Small tables with named rows and columns. After each table, cells are looked up by row and column.

Table venover
,tuvo,ropa,fani,doruvib,baru,gim,fef
dos,166,99,104,104,155,133,134
leg,11,227,142,206,176,153,121
zat,76,126,207,52,48,162,124

doruvib of leg: 206
ropa of leg: 227
ropa of dos: 99
doruvib of zat: 52
tuvo of dos: 166
fani of zat: 207
baru of zat: 48
gim of dos: 133
fef of leg: 121
fani of leg: 142
Row with the largest tuvo: dos

tasog
         zafo  mil  ramago  dudeg  tuf  liga
disup      85  239     157     75   82    80
papu       76  182     175    150   81   173
posok      71  111      71    116  143   137
tizipos   102  120     127    145  103    78
feten      42  158     117    165   46    94
rufuv     128  173      90     10   77   121
kevo      118   87     108     58   76   107
busiki    119   80     216    127  147   159
bir       101  132     212    145  102   163

What is the zafo of disup in tasog? 85
What is the tuf of disup in tasog? 82
What is the dudeg of kevo in tasog? 58
What is the mil of kevo in tasog? 87
What is the mil of feten in tasog? 158
What is the zafo of feten in tasog? 42
What is the mil of papu in tasog? 182
What is the liga of kevo in tasog? 107
What is the ramago of rufuv in tasog? 90
What is the tuf of tizipos in tasog? 103
What is the zafo of bir in tasog? 101

patibab
         puvu  dadakez  lanumeb  givo  zukuzud  mabopu  zuza
dobuke     50       73      163   122      164     134   160
tiro      139      131      102   110      104     140    79
nedul     105      118      129   131      115      98   123
tapit     112       77       93   159      103     121   104
datoz     121       68       85   105      191      62   157
zodefeg   110      141       70    53       67      96    54
sofunu    123      148       58    21       63     133   138

What is the zukuzud of datoz in patibab? 191
What is the zukuzud of sofunu in patibab? 63
What is the zuza of tiro in patibab? 79
What is the zuza of tapit in patibab? 104
What is the givo of dobuke in patibab? 122
What is the lanumeb of datoz in patibab? 85
What is the dadakez of nedul in patibab? 118
What is the givo of sofunu in patibab? 21
What is the mabopu of tiro in patibab? 140
What is the puvu of dobuke in patibab? 50
What is the zukuzud of tapit in patibab? 103
What is the lanumeb of tapit in patibab? 93
What is the zuza of datoz in patibab? 157
What is the dadakez of tiro in patibab? 131

Table dibifi
          nek   kor  fudenir  zekises  lefe  piregum
matuzo   20.8  26.5     44.4     46.7  29.9     20.1
berube   62.3  74.2     81.6     77.7  64.2     52.1
ponuled  63.8  63.7     54.0     54.6  69.3     81.3
mepovol  26.5  32.3     50.5     52.7  37.3     33.0
kepu     48.2  51.5     46.8     42.7  41.5     38.4
rinat    25.2  31.9     51.4     62.6  56.4     46.6
lolu     44.2  45.6     53.4     56.7  53.6     54.0

kor of rinat = 31.9
piregum of kepu = 38.4
lefe of lolu = 53.6
lefe of mepovol = 37.3
kor of lolu = 45.6
lefe of rinat = 56.4
zekises of kepu = 42.7
fudenir of rinat = 51.4
zekises of berube = 77.7
fudenir of matuzo = 44.4
piregum of matuzo = 20.1
fudenir of berube = 81.6
kor of berube = 74.2
zekises of mepovol = 52.7

dif:
         bividi  vovune  moruku  zolupal  pif  sikig  fufe  lin
lupog        62     143     119      113   92    183    59  141
bel          61     142     130      121   99    190    40  128
tef          83     175     173      151  177    181    51  146
ved          69     143      72       95   61    154   113  222
kov         105      96     136      126   66    166    84   60
radiv       193      84     139      135  143     97   195   55
lilufer     128     178     126      128  174    123   143  240

What is the pif of ved in dif?
61
What is the zolupal of bel in dif?
121
What is the zolupal of kov in dif?
126
What is the lin of lupog in dif?
141
What is the bividi of radiv in dif?
193
What is the pif of lupog in dif?
92
What is the sikig of lilufer in dif?
123
What is the sikig of kov in dif?
166
What is the bividi of ved in dif?
69
What is the lin of bel in dif?
128

pev:
,sovap,voz,tar,ziz,nanupud,lig,kupuz,depiv,mutekis,tabul
nagus,21.28,59.52,31.80,61.60,65.07,47.05,51.44,43.48,46.79,32.88
tarobu,24.99,56.80,40.47,70.80,65.08,45.62,53.30,40.68,46.69,36.70
laz,71.59,47.45,85.16,44.61,47.48,45.18,53.26,38.33,45.72,44.66
ton,72.17,48.91,84.92,37.66,46.55,45.40,52.41,38.55,45.18,41.68
lopubom,48.36,40.53,30.28,72.58,43.18,54.68,47.30,64.18,57.79,78.96
zuva,34.78,57.38,20.99,28.07,51.54,54.03,43.80,59.29,49.10,37.20
bak,59.57,44.54,75.71,78.65,51.55,44.68,55.93,37.97,49.46,60.30

lig of laz = 45.18
tar of tarobu = 40.47
ziz of nagus = 61.60
sovap of nagus = 21.28
kupuz of nagus = 51.44
lig of nagus = 47.05
voz of lopubom = 40.53
depiv of bak = 37.97
nanupud of lopubom = 43.18
nanupud of nagus = 65.07
depiv of lopubom = 64.18

fafoma.tsv
	gug	gor
gev	48	192
rizozu	132	102
raf	95	4
vevinim	113	123
vutir	99	90
rega	167	201
pof	101	28
mudir	143	19
fugavu	144	181

What is the gor of mudir in fafoma? 19
What is the gor of rega in fafoma? 201
What is the gug of pof in fafoma? 101
What is the gor of raf in fafoma? 4
What is the gug of vevinim in fafoma? 113
What is the gug of rizozu in fafoma? 132
What is the gug of mudir in fafoma? 143
What is the gor of gev in fafoma? 192
What is the gug of vutir in fafoma? 99
What is the gor of vevinim in fafoma? 123
What is the gor of rizozu in fafoma? 102
What is the gor of fugavu in fafoma? 181
What is the gug of raf in fafoma? 95
What is the gor of vutir in fafoma? 90
What is the gug of gev in fafoma? 48
What is the gug of fugavu in fafoma? 144
What is the gor of pof in fafoma? 28
What is the gug of rega in fafoma? 167
Which row has the largest gug? rega

